Rows, each with roughly how far along a hidden order it lies (0 to 20)
In the rows, zero is written as 100.
 78  68  83 121  77  92 102  67 101 106 102 127  94  86  90 106 156 105  75 119 : 3
 61  70  97 158  80  85  93  73 111 108 102 111 106  86  68 101 149 104  74 126 : 19
 83  77  95 118  84 101 101  73 104 103 100 113  94  95  88 105 132  99  80 118 : 0
 81  65  89 115  88 108 101  72 118 103 111 116  89  97  74  93 125 116  94 109 : 0
 72  38  66 148  78  91  96  56 132 108 123 142  86  83  46  84 167 153  94 115 : 16
 57  67  99 153  84  90  93  72 113 107 104 112 105  88  63  98 148 108  80 124 : 17
 74  89 107 127  94  95  94  87 106 103  97  98 107  96  85 101 126  97  91 111 : 7
 76  56  75 144  76  91 100  61 109 108 109 134  91  83  67  99 160 122  75 121 : 9
 88  91  89 117  86  92  99  85  98 102  98 112  99  93  96 107 126  97  86 108 : 2
 70  77 100 141  92  96  92  83 117 103 103 105 103  95  74  92 128 111  98 108 : 9
 29  66 131 156  98 112  87  80 130 106 101  79 110 103  47  91 133  97 102 128 : 16
 78  74  97 123  79  96 101  72  99 105  98 114  97  92  87 108 144  90  73 124 : 2
 91  74  84 115  87  98 101  77 110 104 106 120  92  93  85 100 131 112  87 108 : 2
 49  71 105 154  81  90  93  71 111 108 100 108 107  90  65 107 152  92  75 135 : 18
 46  60 105 151  90  99  91  70 122 108 108 105 104  92  55  91 147 109  87 127 : 19
 76  69  95 131  91  99  92  78 121 103 107 106  99  94  73  89 129 120 102 104 : 8
 85  84  95 119  85  96 101  78 100 103  98 111  97  94  92 107 133  94  76 114 : 1
 82  81  99 116  89 102  98  82 107 103 100 108  97  96  87 102 125  97  91 111 : 1
 76  69  95 124  91 106  95  78 121 103 108 107  95  99  73  87 128 121 103 107 : 5
 76  96 109 121  91  95  98  91  97 103  93  97 106  96  93 107 122  86  83 113 : 4
 71  80  97 126  79  93 100  75  95 106  96 114 100  90  93 113 151  86  67 124 : 4
 53  65 127 122 100 127  93  78 129 102 106  80  99 111  59  89 121  97 113 123 : 2
 88  83  90 131  87  88  94  87 107 104 101 112 103  90  86  98 129 111  90 104 : 8
 75  82 105 121  90 104  99  82 105 103  97 102  99  99  85 104 129  90  87 120 : 2
 41  50 114 131  86 119  95  60 126 106 106  97  95 102  51  95 149  94  90 138 : 5
 10  17 129 159  96 137  84  50 168 109 124  84  96 111   7  66 148 130 122 142 : 20
 76  89 110 121  91 101  97  84 106 102  94  97 103  97  86 101 122  88  91 112 : 4
 78  71  96 119  80 101 102  68 104 106 101 115  95  94  84 104 144  98  76 125 : 0
 66  64  89 155  85  87  93  80 117 107 107 118 101  85  64  93 148 122  90 110 : 17
 84  95 100 120  90  91  98  89  99 102  93 105 104  93  96 104 124  94  87 107 : 5
 54  67 111 119  82 108  98  66 109 106  97 103  98  99  79 105 146  84  77 131 : 1
 48  78 111 155  91  93  90  87 113 107  98  97 110  91  64  99 136  93  88 121 : 18
 74  76 103 120  94 105  95  75 117 103 103  99 100 100  75  92 124 110 100 109 : 5
 50  63 102 157  86  94  91  73 119 108 104 106 106  90  56  94 147 109  84 126 : 20
 57  62 101 127  81 107  99  65 111 107 102 112  95  96  75 102 149  94  79 132 : 3
 82  83  97 125  91  98  95  85 108 103 101 105 103  96  85  96 123 108  94 105 : 6
 83  88  93 128  89  89  94  89 106 102  98 108 104  91  91 100 127 107  88 104 : 8
 70  50  80 153  78  92  98  58 119 108 113 131  91  84  60  95 164 124  79 124 : 12
 65  74 109 144  93 102  92  82 122 104 103  97 104  98  69  92 128 105 101 112 : 10
 76  92 106 127  91  93  93  90 103 103  96  96 108  95  90 102 123  95  87 110 : 7
 83  93 105 121  89  96  98  90  98 102  94 101 103  97  92 105 122  89  87 109 : 3
 77  98 109 124  93  94  96  92  98 102  91  94 107  98  95 106 119  82  86 112 : 5
 53  68 123 122  89 119  96  68 118 105  99  87  99 107  68 101 136  81  87 136 : 1
 63  65  95 127  78 100 100  67 108 106 101 117  94  92  77 104 152  99  77 128 : 4
 60  84 121 122  87 108  98  76 103 104  93  89 103 102  84 110 129  72  77 131 : 1
 72  91 113 121  93 101  97  87 104 102  95  92 105  99  88 102 118  87  90 113 : 4
 81  74  93 121  91 104 100  80 113 103 106 111  93  94  78  95 126 111 100 101 : 2
 72  80 111 126  96 108  96  84 116 103 101  95 102 101  75  94 120 100 101 112 : 4
 54  62 103 131  81 102  99  69 109 106  99 110  98  95  68 106 152  91  76 134 : 5
 81  88 104 120  89  98  98  87 102 102  98 103 100  96  92 106 125  90  91 112 : 3
 54  87 128 143  95 107  90  90 115 103  93  79 112 102  72 100 124  82  93 123 : 9
 74  70  97 124  93 101  94  78 121 103 107 105  98  98  73  86 125 121 104 109 : 6
 63 110 132 124  95 102  96 100  93 102  81  75 114 103  97 114 116  57  80 119 : 3
 75  96 105 146  88  84  94  94 100 104  93 101 111  89  84 108 125  91  85 108 : 11
 34 111 146 163  94  88  88 101  91 106  79  69 128  95  80 121 131  44  68 137 : 20
 70  73  89 147  76  81  98  74  97 107 101 123 100  82  84 112 154  94  64 126 : 12
 55  58 107 123  84 113  97  65 117 106 102 104  95 101  71  99 149  97  85 131 : 3
 85  86  94 121  89  92  97  87 105 103 102 111 101  92  87  98 124 109  94 104 : 5
 76  70  82 146  83  79  95  82 107 107 105 125 103  81  71  97 151 122  85 107 : 16
 60  43  86 151  80 103  97  57 127 109 115 126  89  90  49  92 162 123  88 128 : 12
 43  93 124 157  87  88  89  94  98 107  87  88 119  91  77 113 137  69  73 128 : 18
 50  70 107 155  82  91  92  71 111 108 100 106 106  88  66 107 150  91  72 132 : 16
 95  90  88 115  85  90 102  87  95 102  98 116  99  90  99 108 127  99  82 104 : 1
 78  80  92 145  88  91  94  82 112 104 104 109 103  91  76  94 134 114  94 105 : 10
 90  93  90 121  87  87  98  92  98 103  96 113 103  89  95 104 128 104  83 102 : 6
 29  62 143 130 103 134  87  76 142 103 104  64 105 117  46  83 119  92 117 129 : 7
 54  85 109 152  90  89  93  90 106 105  97  98 110  92  74 103 134  92  83 116 : 14
 61  92 119 146  92  95  91  93 107 104  93  94 113  95  77 105 123  85  85 117 : 10
 51  70 105 154  84  90  91  71 112 107 100 106 106  90  68 100 153  97  77 128 : 17
 65  42  82 145  78 102  99  57 123 108 113 130  86  88  53  91 161 125  88 126 : 8
 54  73 103 153  86  89  91  80 110 107  99 104 108  89  73 101 142  99  82 122 : 17
 67  83 102 158  88  91  92  87 113 104 100 104 105  91  72  98 133 103  90 111 : 12
 82  60  65 151  75  75  97  65 111 108 113 143  96  76  68  97 159 134  74 114 : 18
 65  52  83 153  80  90  94  63 122 108 113 127  97  85  57  92 157 129  85 120 : 17
 88  85  87 125  86  89  97  86 106 103 100 113 101  89  92  98 128 112  88  99 : 6
 54  77 106 156  80  87  94  74  98 107  96 108 108  88  77 114 153  80  65 132 : 15
 66  93 111 149  91  89  92  93 103 104  93  93 113  92  78 106 129  86  82 113 : 12
 61  83 103 152  88  89  92  87 111 105  99 104 107  89  72  99 132 103  89 112 : 13
 62  76  95 150  88  90  93  83 113 106 104 109 105  89  67  96 140 111  89 108 : 14
 82  68  92 119  81 101 101  68 110 104 104 116  93  94  83 102 138 104  81 122 : 0
 67  73  93 157  88  92  94  83 116 105 107 111 102  89  63  93 140 116  91 108 : 13
 59  75  99 153  80  88  95  72 107 108 100 111 104  87  68 108 154  94  74 130 : 14
 46  60 114 144  82 109  96  67 113 106 100 100  99  97  61 105 151  87  80 136 : 7
 97  69  77 117  85  95 101  78 111 104 109 128  90  90  84  92 133 127  95  99 : 3
 48  63 112 142  83 109  97  66 112 107  99 102 100  97  66 105 155  86  79 136 : 7
 89  67  63 149  81  75  97  77 111 106 113 142  95  77  71  91 145 143  90  98 : 15
 85  90 100 120  84  97 100  87  98 103  96 107  99  94  94 107 128  88  82 114 : 0
 46  81 120 155  82  93  92  76 106 108  92  96 112  91  71 115 149  70  68 137 : 14
 54  87 110 155  82  82  92  82  97 107  92 103 114  85  76 114 147  78  64 133 : 20
 50  79 118 148  82  96  96  75  99 107  90  98 107  92  74 116 150  66  64 137 : 9
